In the rows, zero is written as 128.
Here are made-up elements, facts about them, and rows of numbers that follow some of those facts. Name the element behind each unnamed row.

Named rows:
[112 135 115 89 133 142 136 131 123 136 128 177 173 143 108 107 128 108 118 125 119 124 128 126 130 120 114 127 134 128 122 131 126 134 129 134]: (835)
[140 118 118 109 138 126 149 133 136 121 124 176 152 150 120 125 132 118 113 131 111 151 136 124 121 115 102 116 139 125 117 128 125 135 126 126]: (725)
[140 131 127 117 134 115 134 127 138 125 132 121 126 135 130 125 128 128 128 127 130 129 125 130 119 124 129 122 129 128 125 125 132 126 126 125]: (983)
[156 134 133 110 120 130 132 127 127 128 126 113 129 124 125 119 121 129 129 117 124 139 120 137 131 124 127 133 128 127 127 137 130 132 123 127]: (192)
[113 113 142 184 133 141 147 126 145 137 121 121 135 129 130 119 125 117 140 139 113 140 133 112 121 101 127 124 122 120 134 127 128 133 137 128]: (352)
[109 127 107 108 122 109 126 128 104 127 139 133 154 83 123 126 124 143 131 141 141 137 137 137 136 130 137 137 124 130 130 136 131 122 145 129]: (365)
[138 129 129 113 124 118 128 126 125 118 126 124 121 135 124 143 123 128 131 121 133 127 134 131 128 129 124 128 128 124 126 133 126 124 124 134]: (71)
[100 121 137 168 125 154 131 132 147 102 135 117 130 108 125 109 129 113 139 143 120 112 150 108 136 114 132 130 126 130 127 126 121 110 140 133]: (26)
[117 107 148 207 131 167 140 132 150 119 120 111 126 128 140 105 126 115 138 133 108 143 142 107 127 109 123 122 128 121 130 124 125 129 134 120]: (45)
[100 123 140 171 139 149 139 132 143 130 124 109 140 119 121 104 123 102 143 130 117 119 133 106 133 105 133 122 121 125 130 131 126 123 137 127]: (113)
[96 130 127 107 124 100 122 124 107 125 133 139 140 146 125 139 127 129 136 125 141 116 127 117 128 147 133 126 127 123 126 121 126 124 119 144]: (347)
[115 134 125 117 138 127 123 128 120 123 122 134 114 143 130 145 125 125 126 130 125 129 129 121 136 131 131 121 131 125 127 125 129 120 117 129]: (487)
[108 120 139 183 114 173 117 133 131 111 132 130 143 121 146 101 136 125 128 133 114 141 132 116 132 146 136 139 133 126 127 125 121 123 125 122]: (516)
[138 125 134 123 124 116 130 128 123 122 129 127 122 142 139 131 126 128 126 129 133 141 122 130 118 139 125 125 131 125 126 122 129 129 125 121]: (1051)
[133 135 126 119 134 126 129 125 134 123 125 132 116 137 127 145 125 125 128 129 124 132 133 129 131 120 130 125 130 126 127 128 131 123 124 127]: (573)
[130 129 129 117 122 120 129 125 135 131 131 133 123 133 128 127 127 131 130 120 127 122 131 131 126 136 125 127 130 128 131 123 128 128 134 128]: (1069)
[124 135 124 125 129 128 128 125 128 128 121 134 113 137 126 143 126 133 129 130 121 131 132 127 134 125 129 129 130 126 128 126 131 124 121 138]: (1167)
[130 111 113 148 131 125 123 132 119 133 122 125 140 82 133 142 128 136 120 137 134 141 128 131 143 115 133 125 119 138 127 137 130 128 138 115]: (1064)

How the elements are related:
(1034) π (295); (1036) π (239); (1049) π (983)
(1051) π (418); (1055) π (251); (1064) π (1281)
(1069) π (1036); (107) π (365); (1075) π (866)
(1078) π (753); (1090) π (62); (1099) π (761)
(1118) π (958); (1122) π (4); (1135) π (1097)
(1140) π (1055); (1142) π (546); (1154) π (823)
(1209) π (489); (1211) π (851); (1213) π (141)
(1225) π (432); (1227) π (703); (1242) π (686)
(1271) π (165); (1281) π (1323); (1313) π (328)
(1321) π (1007); (1323) π (878); (141) π (643)
(155) π (1051); (189) π (26); (19) π (1154)
(192) π (671); (2) π (487); (203) π (1321)
(204) π (573); (23) π (1075); (239) π (625)
(251) π (482); (257) π (963); (259) π (1069)
(274) π (1213); (295) π (379); (328) π (107)
(341) π (23); (352) π (132); (365) π (352)
(4) π (1167); (408) π (836); (432) π (456)
(456) π (1099); (482) π (499); (489) π (1251)
(511) π (1064); (516) π (1118); (546) π (1034)
(565) π (408); (567) π (188); (605) π (1108)
(625) π (189); (643) π (71); (686) π (257)
(753) π (308); (76) π (1225); (761) π (612)
(764) π (347); (80) π (48); (823) π (1142)
(836) π (978); (866) π (690); (873) π (867)
(878) π (204); (939) π (919); (951) π (1049)
(963) π (1135); (978) π (1122); (983) π (725)
(995) π (898); (1007) ω (523); (1049) ω (352)
(1064) ω (80); (107) ω (963); (107) ω (1064)
(107) ω (851); (107) ω (389); (1075) ω (1225)
(1075) ω (725); (1078) ω (565); (113) ω (1049)
(113) ω (45); (1135) ω (1034); (1142) ω (851)
(1225) ω (523); (1323) ω (567); (155) ω (963)
(165) ω (1051); (188) ω (516); (188) ω (432)
(19) ω (851); (257) ω (19); (26) ω (432)
(26) ω (45); (268) ω (511); (273) ω (671)
(274) ω (1142); (308) ω (259); (328) ω (1118)
(328) ω (204); (347) ω (1211); (365) ω (155)
(365) ω (62); (367) ω (123); (389) ω (671)
(4) ω (1142); (4) ω (946); (410) ω (1135)
(418) ω (123); (418) ω (432); (418) ω (389)
(489) ω (823); (511) ω (1034); (565) ω (26)
(690) ω (113); (761) ω (827); (80) ω (19)
(823) ω (80); (827) ω (987); (835) ω (725)
(92) ω (273); (92) ω (946); (951) ω (1140)
(951) ω (45); (978) ω (1034)

Which element is each row?
No name comes twice in this set of rows, the named rows included.
[130 114 136 159 112 152 125 132 144 106 135 126 124 110 145 121 141 142 122 145 116 138 141 124 127 127 133 141 134 130 126 128 122 121 129 124] -> (123)
[135 121 121 124 130 146 140 130 127 133 122 186 159 157 123 114 131 115 114 127 109 150 132 129 123 125 104 126 140 124 121 128 126 144 126 126] -> (523)
[96 123 109 125 123 114 125 130 123 130 135 125 163 66 119 141 135 137 124 143 148 116 128 135 140 114 143 137 116 139 126 143 127 124 142 138] -> (107)
[122 95 124 183 127 110 124 128 122 137 115 137 137 107 144 168 138 145 115 147 138 151 128 122 144 127 128 128 121 129 125 134 124 143 127 125] -> (851)
[104 130 138 148 139 143 139 134 150 127 137 103 150 117 119 86 127 99 141 130 125 111 123 111 115 107 135 123 120 129 129 128 128 116 138 125] -> (951)
[91 128 126 118 123 138 119 135 134 98 144 121 148 92 123 127 140 122 127 149 138 106 137 119 129 122 141 134 126 136 117 137 121 102 130 133] -> (418)
[113 119 117 137 132 114 125 130 113 143 123 125 147 90 124 149 127 132 124 128 145 126 121 131 140 122 131 129 114 135 128 140 128 132 138 129] -> (257)
[89 130 140 156 121 173 125 132 139 119 135 131 145 110 119 94 128 105 137 125 133 117 135 120 126 133 136 133 124 130 130 126 122 118 133 120] -> (1078)
[124 133 114 99 132 149 136 133 127 134 123 178 163 149 114 104 127 103 116 118 107 132 130 127 132 128 108 125 138 131 120 130 124 137 125 131] -> (1225)
[141 110 112 140 115 109 116 128 100 120 124 132 122 106 144 139 121 149 130 124 129 136 144 124 150 148 121 130 131 130 129 127 124 129 139 127] -> (62)
[119 118 141 173 146 134 147 133 150 126 127 109 137 128 127 107 124 98 138 134 118 129 130 106 121 102 126 115 121 123 129 125 128 123 137 124] -> (1049)
[125 119 145 179 129 170 140 131 143 128 121 115 137 124 132 100 126 110 137 131 112 145 132 116 123 108 131 132 124 124 134 131 127 130 135 117] -> (1140)

Now the same elements, written a new way:
Some rows with their names:
[130 124 126 120 122 140 110 125 129 126 142 122 132 135 132 120 131 125 123 138 126 111 112 133 125 127 128 125 103 137 138 125 128 138 140 117 122 133 128 130 135 115 126 125 130 125 130 131 128 136 136 131 125 120 141]: (347)
[138 118 113 150 136 116 145 132 128 145 131 157 137 129 143 137 111 136 127 117 83 123 135 114 103 125 133 148 99 135 92 137 133 154 124 132 119 125 91 119 129 140 109 139 161 104 123 161 139 134 90 119 132 152 121]: (239)
[132 122 124 134 128 123 133 128 130 133 131 133 127 127 132 140 134 125 131 134 136 135 113 125 137 119 123 138 142 118 115 129 129 134 120 124 132 135 133 128 125 128 112 130 130 136 131 127 127 130 116 126 128 122 122]: (567)
[129 139 141 142 120 123 150 138 134 123 121 111 119 158 119 140 117 118 123 118 107 130 134 106 126 133 130 92 151 159 130 132 127 107 146 133 110 125 108 109 121 98 140 123 112 153 126 124 117 118 132 133 138 125 129]: (80)
[123 122 124 149 126 91 122 113 121 127 112 155 135 146 127 135 113 127 121 130 142 138 152 142 158 124 120 194 105 127 149 135 127 127 162 125 115 125 142 140 107 97 88 131 142 131 116 137 127 129 132 150 132 116 130]: (1122)
[130 153 134 145 126 147 156 144 133 117 96 117 120 169 111 140 117 119 114 136 124 133 158 102 123 136 135 91 133 172 135 133 133 104 139 149 137 128 105 119 127 101 139 122 117 133 125 114 116 114 131 146 125 135 99]: (1064)
[135 144 114 143 135 159 138 139 128 133 101 141 128 137 120 136 131 128 118 163 165 133 146 120 131 123 135 127 112 147 122 130 138 134 123 148 169 138 133 141 137 121 111 127 136 116 130 116 127 126 113 147 110 128 76]: (1281)
[133 124 128 120 123 135 121 126 129 129 143 121 128 127 132 128 130 122 127 136 128 120 111 130 129 124 125 132 126 132 132 126 129 135 139 121 126 133 131 128 132 123 129 127 130 133 131 129 129 134 132 125 128 123 128]: (71)
[136 135 155 108 141 135 150 125 122 150 127 174 129 88 132 133 104 129 133 128 72 164 83 117 127 133 129 145 187 128 134 130 132 110 114 143 134 124 156 132 103 178 146 124 120 166 126 110 135 132 157 105 136 152 98]: (45)
[129 137 152 111 144 143 122 125 123 152 126 179 137 102 132 111 99 142 127 134 73 136 95 130 117 144 140 113 136 152 148 128 131 119 132 141 124 118 152 132 113 155 143 119 117 145 124 121 137 137 163 117 130 143 127]: (113)
[129 124 124 132 129 127 125 128 129 132 129 129 130 130 131 130 131 129 129 133 136 126 123 130 132 124 127 131 125 124 123 128 128 134 127 125 130 131 130 129 129 124 118 129 131 127 130 129 128 130 121 130 127 123 130]: (995)
[133 121 122 139 132 120 138 130 130 139 129 139 129 128 134 142 129 128 131 131 128 134 117 123 132 119 124 141 137 119 108 131 130 138 118 126 132 133 124 127 125 131 109 133 136 130 129 133 129 129 108 125 130 127 121]: (259)
[142 118 147 100 115 127 133 126 126 111 138 123 131 166 133 155 127 126 139 141 108 110 121 153 127 120 125 134 136 130 165 131 126 155 101 116 122 123 136 133 130 106 122 131 153 110 142 99 129 133 117 118 123 112 127]: (827)
[121 136 145 117 152 136 119 125 123 147 108 187 142 114 130 106 100 153 125 129 87 135 120 138 115 149 142 106 117 147 146 129 130 119 122 143 128 113 144 134 117 153 133 120 119 119 123 123 136 132 155 128 126 142 142]: (951)
[129 124 124 131 129 128 124 128 129 132 130 130 129 130 131 130 131 130 129 133 136 125 123 130 131 124 127 130 123 125 123 128 128 134 127 125 130 131 130 129 129 124 118 128 130 127 129 130 128 130 121 130 126 122 131]: (192)
[129 125 124 132 129 126 125 128 129 132 130 129 130 131 130 129 132 130 129 133 135 126 123 131 132 125 126 130 124 125 122 127 128 135 127 125 130 131 130 129 129 124 119 129 130 127 130 130 128 130 122 130 126 124 131]: (605)
[126 123 121 135 135 119 127 130 130 135 121 138 130 133 130 133 131 132 129 131 145 127 132 135 134 125 129 124 126 122 118 128 128 134 123 128 134 130 128 128 128 130 111 129 128 120 130 129 128 127 114 132 126 121 135]: (251)
[111 123 132 142 120 163 133 121 143 130 147 139 134 129 130 131 145 158 129 114 137 169 152 140 131 113 132 110 89 98 103 130 126 136 86 129 144 124 150 119 144 98 133 122 117 139 126 120 130 132 112 125 132 108 155]: (1099)

Rows to name:
No name comes twice in this set of rows, the named rows included.
[155 125 139 156 112 110 132 135 113 140 122 55 110 48 120 125 148 141 181 130 159 150 110 131 137 133 124 156 171 63 54 128 118 118 120 137 107 121 157 121 135 117 111 147 126 100 123 148 130 113 119 118 119 130 104] -> (1034)
[109 132 150 113 128 164 169 117 137 121 129 163 132 103 125 140 131 151 129 91 103 213 147 123 125 120 128 143 140 79 115 134 128 103 53 145 153 117 154 126 122 161 167 124 116 144 124 95 132 122 142 105 140 146 128] -> (432)
[135 131 126 123 122 146 123 129 128 127 138 121 127 126 129 129 131 120 124 145 131 122 114 124 128 124 126 133 120 136 133 126 131 135 137 126 136 136 133 133 134 120 129 126 132 134 131 124 129 134 132 129 124 125 111] -> (573)
[124 131 136 106 136 131 148 123 123 120 112 153 132 111 126 131 121 128 128 113 107 159 126 120 124 132 125 157 150 109 137 130 129 109 97 137 140 124 132 137 116 176 145 130 131 119 127 111 130 122 147 116 130 156 115] -> (516)
[129 138 141 146 121 118 149 139 134 118 114 106 119 160 116 140 123 123 129 116 110 130 132 102 127 135 129 95 153 151 125 132 125 105 135 132 110 123 106 111 121 101 138 126 112 148 125 125 115 115 129 136 136 128 131] -> (19)
[124 122 122 146 129 101 124 119 124 129 115 150 133 141 128 134 119 130 124 130 143 136 147 139 150 124 123 170 112 127 140 133 128 130 148 126 121 126 138 136 114 106 96 130 138 127 120 135 127 128 125 146 130 118 130] -> (408)
[125 121 141 111 160 101 139 133 124 161 136 196 121 94 131 123 99 142 118 131 83 158 89 138 144 131 124 80 209 148 147 127 125 109 128 154 134 117 148 121 116 182 115 120 116 136 134 122 124 133 118 103 126 140 130] -> (352)
[140 129 128 113 130 131 114 134 121 162 111 56 118 75 135 126 127 110 155 128 212 118 162 178 124 131 142 122 129 73 61 125 129 136 176 131 107 134 145 117 129 134 125 136 113 86 134 136 152 110 146 121 133 108 135] -> (1135)
[134 126 127 148 115 99 111 113 108 141 115 99 124 90 124 114 101 130 135 130 171 148 193 178 154 132 127 199 79 108 119 136 124 122 212 141 90 115 159 131 123 76 92 136 144 72 111 161 139 120 146 145 125 112 129] -> (978)
[143 132 126 133 120 140 125 132 118 148 127 76 115 70 126 119 122 128 143 138 169 145 161 159 129 128 133 136 116 98 82 130 127 129 167 147 118 125 147 120 144 112 118 136 133 75 125 147 140 118 126 122 118 124 107] -> (511)
[116 133 128 130 114 111 127 119 126 93 106 117 132 175 116 123 116 120 110 110 124 124 176 127 132 139 124 156 79 151 172 134 125 106 161 122 103 119 104 130 121 90 133 126 133 106 117 133 118 118 155 152 131 130 152] -> (4)

